Below is a small trained network, with its code and all its weights. Each question gives an input and a target symbol and asks what happens when units are switched off, that is, made to give their printed mean instead of their output.

import numpy as np


def w(rows, s, z=0):
    codes = np.array(rows[::2]) - 128.0
    scale = np.full(codes.shape[1], s)
    scale[-1] = z or s
    return codes * scale


def f(y):
    return y / 2 * (1 + np.tanh(0.7978845608 * (y + 0.044715 * y**3)))


def softmax(a):
    e = np.exp(a - a.max(-1, keepdims=True))
    return e / e.sum(-1, keepdims=True)


def log_softmax(a):
    a = a - a.max(-1, keepdims=True)
    return a - np.log(np.exp(a).sum(-1, keepdims=True))


def net(x, mask):
    ids = ['αγδεζηθμξπστφψω'.index(c) for c in x.split()]
    T = len(ids)
    res = E[ids] + P[:T]
    u = 0
    for l in range(2):
        q, k, v = (res @ M[l].T for M in (Q, K, V))
        z = softmax(np.where(np.tri(T) > 0, q @ k.T / 2**0.5, -1e9)) @ v
        res = res + np.where(mask[u], z, O[l][:, -1]) @ O[l][:, :-1]
        u += 1
        y = f(res @ A[l][:, :-1].T + A[l][:, -1])
        res = res + np.where(mask[u : u + 4], y, B[l][:, -1]) @ B[l][:, :-1]
        u += 4
    return log_softmax(res[-1] @ U[:, :-1].T + U[:, -1])


Q, K, V, O, A, B = {}, {}, {}, {}, {}, {}
E = w([
[109,173,172,69,187,126,123,108,87,78,176],'α',
[100,83,162,110,97,159,195,123,97,129,169],'γ',
[140,115,84,93,189,136,113,54,148,90,79],'δ',
[63,114,157,165,142,118,168,85,133,115,152],'ε',
[119,106,188,199,254,117,129,128,146,115,126],'ζ',
[112,90,182,100,151,123,189,235,163,133,73],'η',
[140,124,91,49,136,130,124,129,138,128,76],'θ',
[98,99,120,70,178,98,119,161,28,146,167],'μ',
[133,200,147,55,66,155,146,137,31,81,103],'ξ',
[51,40,175,109,182,43,119,150,112,190,165],'π',
[149,141,142,130,146,139,150,173,78,127,96],'σ',
[59,157,89,144,191,136,107,178,132,77,146],'τ',
[101,153,154,171,149,169,128,173,90,63,123],'φ',
[190,121,195,144,172,158,172,89,157,104,105],'ψ',
[152,40,110,76,127,165,154,153,55,152,119],'ω',
],0.022)
P = w([
[75,138,201,97,131,174,184,155,130,216,50],'0',
[74,88,146,112,81,149,172,111,102,130,99],'1',
[63,89,185,119,220,174,67,94,54,200,81],'2',
[122,85,105,151,91,98,177,141,115,81,155],'3',
[94,70,183,99,219,153,122,142,66,160,116],'4',
[123,78,58,152,23,13,215,182,92,10,121],'5',
[107,72,150,52,179,151,154,123,1,157,88],'6',
],0.009)
Q[0] = w([
[211,254,69,213,8,67,87,115,220,199,192],'L0H1',
[111,75,125,65,211,117,180,177,62,153,63],'L0H1',
],0.0064)
K[0] = w([
[42,169,170,102,181,232,80,121,105,254,48],'L0H1',
[158,125,80,144,109,46,126,155,137,130,100],'L0H1',
],0.0091)
V[0] = w([
[237,203,189,134,77,132,143,54,58,128,167],'L0H1',
[109,74,172,75,254,49,87,207,13,143,88],'L0H1',
],0.0063)
O[0] = w([
[117,100,132,107,128,41,170,112,27,133,95,78],'L0H1',
[135,7,80,121,186,79,91,109,67,90,116,255],'L0H1',
],0.016,0.008)
A[0] = w([
[63,106,148,72,88,102,108,182,190,122,130,215],'L0N1',
[44,190,80,141,161,176,119,157,66,118,130,251],'L0N2',
[147,187,177,103,200,255,143,122,106,217,122,190],'L0N3',
[151,120,104,214,115,143,184,144,89,98,129,102],'L0N4',
],0.006,0.0019)
B[0] = w([
[122,207,123,109,103,151,163,40,58,96,236,196],'L0N1',
[177,59,173,120,152,107,206,114,129,209,93,249],'L0N2',
[43,144,83,66,141,152,201,112,152,141,194,252],'L0N3',
[27,180,184,98,126,111,205,214,161,100,255,183],'L0N4',
],0.0089,0.0032)
Q[1] = w([
[167,222,81,137,27,112,79,138,175,115,89],'L1H1',
[193,254,171,183,56,52,51,204,175,198,180],'L1H1',
],0.0078)
K[1] = w([
[76,104,195,45,176,185,99,129,134,179,54],'L1H1',
[70,108,194,84,196,197,114,133,106,254,90],'L1H1',
],0.0071)
V[1] = w([
[107,100,132,254,78,208,145,202,103,175,116],'L1H1',
[203,93,93,14,55,187,121,190,98,177,161],'L1H1',
],0.0071)
O[1] = w([
[97,91,76,100,176,124,177,142,146,59,67,1],'L1H1',
[254,127,60,73,99,105,145,139,106,53,158,139],'L1H1',
],0.02,0.0048)
A[1] = w([
[82,179,128,97,152,172,121,117,160,160,170,154],'L1N1',
[103,148,200,146,121,74,170,90,164,180,68,252],'L1N2',
[254,114,154,128,113,98,110,132,106,132,203,94],'L1N3',
[173,117,99,91,141,58,178,146,115,108,105,15],'L1N4',
],0.0091,0.0034)
B[1] = w([
[191,97,91,245,72,103,115,152,132,134,59,173],'L1N1',
[202,67,168,54,53,145,137,200,159,166,180,193],'L1N2',
[85,163,70,120,194,38,72,126,214,183,104,254],'L1N3',
[87,114,202,232,99,227,127,2,175,78,160,202],'L1N4',
],0.0076,0.022)
U = w([
[77,190,217,71,138,122,102,101,108,140,170,181],'α',
[9,164,187,61,149,214,177,9,174,155,246,115],'γ',
[157,170,100,195,39,210,63,103,81,144,180,203],'δ',
[43,96,67,121,26,70,202,93,204,178,81,95],'ε',
[64,86,198,117,93,122,85,88,160,111,74,36],'ζ',
[175,84,138,34,131,174,71,197,136,46,194,169],'η',
[117,181,94,55,119,113,162,131,197,159,127,213],'θ',
[162,66,87,129,119,34,155,138,114,134,90,85],'μ',
[87,163,178,151,106,19,197,34,161,140,48,147],'ξ',
[54,123,168,104,106,208,1,110,90,75,226,75],'π',
[205,35,204,154,90,29,114,106,4,23,53,196],'σ',
[41,177,5,230,148,182,174,114,112,186,134,164],'τ',
[23,116,167,20,153,50,179,119,173,102,42,158],'φ',
[233,41,158,52,72,32,198,126,112,120,112,150],'ψ',
[165,61,153,134,111,83,166,48,203,111,113,3],'ω',
],0.0041,0.0062)

Each question gives the input, a string of symbols that net reads in full, and the target symbol t.
The units are the heads (2 rows each of Q, K, V and O) and the neurons (one row each of A and B). Each row of codes is followed by its name. A weight is (code - 128) times the scale printed after its matrix; where a second scale follows, it is the last column's (O, A, B and U).
mask holds one flag per unit, layer by layer, with each layer's heads first. A switched-off unit (its flag False) gives its mean, the last column of its rows in O or B, instead of its output. The means were averaged over made-up inputs and are rounded, as every weight is.
A unit's drop is (log p(t) with every unit on - log p(t) with that unit switched off) / (log p(t) with every unit on - log p(t) with every unit switched off).
The circuit of an input: a set's keep is (log p(t) with only the set's units on - log p(t) with every unit switched off) / (log p(t) with every unit on - log p(t) with every unit switched off). Starting from all 10 units, units are removed one at a time, each time the one whose removal leaves the highest keep (on an exact tie, the one counted first), for as long as the keep stays at least 0.8.
units of the circuit, in order: the units of the circuit, biggest drop first
unit that matters most: the unit with the biggest drop
k most important neurons: the k neurons with the biggest drops, biggest first
k most important neurons of layer l: the k neurons of layer l with the biggest drops, biggest first
input ε π δ σ, target σ: units of the circuit, in order -> (L1N3 L1H1 L0N3)
input η μ γ α η, target α: 2 most important neurons of layer 1 -> (L1N1 L1N3)
input σ θ ζ, target θ: units of the circuit, in order -> (L1H1 L1N3 L1N4)
input σ τ ω ω, target ω: units of the circuit, in order -> (L0N2 L1N4 L1H1 L1N3)
input ζ ξ σ α θ ω δ, target ω: units of the circuit, in order -> (L1H1 L1N4 L1N3)
input γ η ω μ ε δ, target δ: units of the circuit, in order -> (L1H1)
input φ γ ω ε ε, target ε: units of the circuit, in order -> (L1N1 L1H1 L0H1 L1N2)
input ξ γ η ζ γ, target ζ: units of the circuit, in order -> (L1H1 L1N1 L1N2)
input α ξ α α, target α: units of the circuit, in order -> (L1H1 L0H1 L1N3)
input σ φ σ ω ξ, target ω: units of the circuit, in order -> (L0N2 L1H1 L1N4 L1N3)
input δ ψ α μ η η ξ, target η: units of the circuit, in order -> (L0H1 L1H1)
input φ δ α ψ θ π μ, target π: units of the circuit, in order -> (L0H1 L1H1)
input γ μ μ φ ε, target φ: units of the circuit, in order -> (L1H1 L1N4)
input π θ μ γ ξ ω α, target ω: units of the circuit, in order -> (L1H1 L1N4 L1N3)
input ε π η, target π: units of the circuit, in order -> (L0H1 L1H1 L0N2)
input φ γ π θ μ ζ ε, target ζ: 2 most important neurons -> (L1N1 L1N2)
input ζ σ μ ω σ, target ω: 2 most important neurons -> (L1N4 L1N3)
input σ γ ξ, target γ: 3 most important neurons -> (L1N4 L0N3 L1N1)
input δ φ γ γ θ ψ η, target ψ: 2 most important neurons -> (L1N2 L1N3)
input ψ μ μ ω φ ε φ, target ε: 4 most important neurons -> (L1N1 L1N2 L0N3 L0N2)
input ε δ ψ δ ζ, target δ: unit that matters most -> L1N1
input σ τ ε γ γ σ π, target σ: 3 most important neurons -> (L1N3 L0N3 L0N4)
input π ε δ φ ψ η δ, target η: unit that matters most -> L0H1
input ξ π σ π ε δ ψ, target δ: 2 most important neurons -> (L1N1 L1N3)
input δ τ γ δ μ ε τ, target ε: 2 most important neurons -> (L1N1 L1N2)
input α φ δ μ φ, target μ: 3 most important neurons -> (L1N3 L1N4 L0N2)
input ζ ω φ η, target η: unit that matters most -> L0H1
